Below are the code and all the weights of a small trained network. Each question names an input and a class and asks about switching units off, where a switched-off unit gives its printed mean instead of its output.

import numpy as np


def w(rows, s, z=0):
    codes = np.array(rows[::2]) - 128.0
    scale = np.full(codes.shape[1], s)
    scale[-1] = z or s
    return codes * scale


def f(y):
    return y / 2 * (1 + np.tanh(0.7978845608 * (y + 0.044715 * y**3)))


def log_softmax(a):
    a = a - a.max(-1, keepdims=True)
    return a - np.log(np.exp(a).sum(-1, keepdims=True))


def net(x, mask):
    res = np.array(x, float).reshape(1, 4) / 4 @ E
    y = f(res @ A[0][:, :-1].T + A[0][:, -1])
    res = res + np.where(mask, y, B[0][:, -1]) @ B[0][:, :-1]
    return log_softmax(res[-1] @ U[:, :-1].T + U[:, -1])


A, B = {}, {}
E = w([
[163,2,93,55,194,215,161,89,196,137,142],'x0',
[41,91,102,128,104,140,116,70,143,101,159],'x1',
[65,120,195,117,143,67,18,132,123,29,82],'x2',
[145,188,145,123,33,229,185,84,69,121,60],'x3',
],0.0097)
A[0] = w([
[94,77,110,100,176,26,96,150,168,148,229,211],'n0',
[173,179,128,108,67,192,176,131,87,136,87,161],'n1',
[76,162,173,134,133,33,31,139,95,33,86,227],'n2',
[81,77,142,98,165,110,84,110,131,75,154,254],'n3',
[122,119,111,119,130,182,184,103,154,187,154,201],'n4',
[47,95,145,105,101,200,128,58,127,44,115,207],'n5',
[102,120,123,145,135,120,149,116,137,125,152,114],'n6',
[222,149,99,140,130,107,203,142,130,254,194,203],'n7',
],0.0099,0.0028)
B[0] = w([
[195,118,109,198,204,85,59,97,172,155,92,229],'n0',
[146,139,208,172,167,141,134,52,87,137,70,208],'n1',
[99,170,152,165,37,46,121,191,145,58,189,253],'n2',
[116,107,108,89,148,123,51,174,205,125,92,200],'n3',
[67,158,77,125,92,168,145,136,85,154,98,191],'n4',
[90,133,60,94,80,165,107,52,162,108,155,198],'n5',
[150,123,90,174,143,139,106,119,118,113,158,135],'n6',
[83,113,116,132,132,153,177,246,117,224,125,230],'n7',
],0.013,0.017)
U = w([
[189,146,254,139,163,170,156,97,91,127,48,99],'0',
[126,158,176,140,63,88,115,188,157,42,153,166],'1',
[178,103,97,200,230,105,78,154,198,148,85,91],'2',
[109,91,69,38,112,197,111,76,191,86,121,128],'3',
[119,122,124,132,155,210,223,227,94,247,93,191],'4',
[121,139,118,119,89,229,192,9,78,118,123,168],'5',
[148,114,104,84,120,139,171,144,115,106,158,6],'6',
],0.0081,0.0025)

Each question gives the input, the list of numbers given to net, and the class t.
The units are the neurons (one row each of A and B). Each row of codes is followed by its name. A weight is (code - 128) times the scale printed after its matrix; where a second scale follows, it is the last column's (A, B and U).
mask holds one flag per neuron, in row order. A switched-off neuron (its flag False) gives its mean, the last column of its row in B, instead of its output. The means were averaged over made-up inputs and are rounded, as every weight is.
A unit's drop is (log p(t) with every unit on - log p(t) with that unit switched off) / (log p(t) with every unit on - log p(t) with every unit switched off).
The circuit of an input: a set's keep is (log p(t) with only the set's units on - log p(t) with every unit switched off) / (log p(t) with every unit on - log p(t) with every unit switched off). Starting from all 8 units, units are removed one at a time, each time the one whose removal leaves the highest keep (on an exact tie, the one counted first), for as long as the keep stays at least 0.8.
circuit, biggest first: the units of the circuit, biggest drop first
most important unit: the unit with the biggest drop
k most important neurons: the k neurons with the biggest drops, biggest first
drop of u: that unit's drop, to one decimal
input [-8,-5,-2,2], class 0: most important unit : n1
input [2,5,-6,8], class 5: 2 most important neurons : [n5, n1]
input [8,-5,2,1], class 3: circuit, biggest first : [n7, n0]
input [7,7,-8,8], class 5: 2 most important neurons : [n5, n1]
input [-3,2,-2,-1], class 4: circuit, biggest first : [n2, n0]
input [5,-6,5,8], class 5: circuit, biggest first : [n5, n3]
input [-1,-1,4,-4], class 1: 2 most important neurons : [n2, n1]
input [3,5,1,4], class 3: 2 most important neurons : [n5, n1]
input [-8,1,-5,3], class 4: 2 most important neurons : [n7, n0]
input [8,8,-6,-3], class 4: 3 most important neurons : [n4, n7, n2]
input [4,-1,8,-3], class 1: 3 most important neurons : [n2, n1, n7]
input [4,-4,2,4], class 5: drop of n2 : 0.1
input [-6,1,-6,-5], class 4: drop of n7 : 1.1
input [2,-8,-5,-6], class 4: circuit, biggest first : [n7]
input [3,-1,-8,-8], class 4: drop of n7 : 2.5
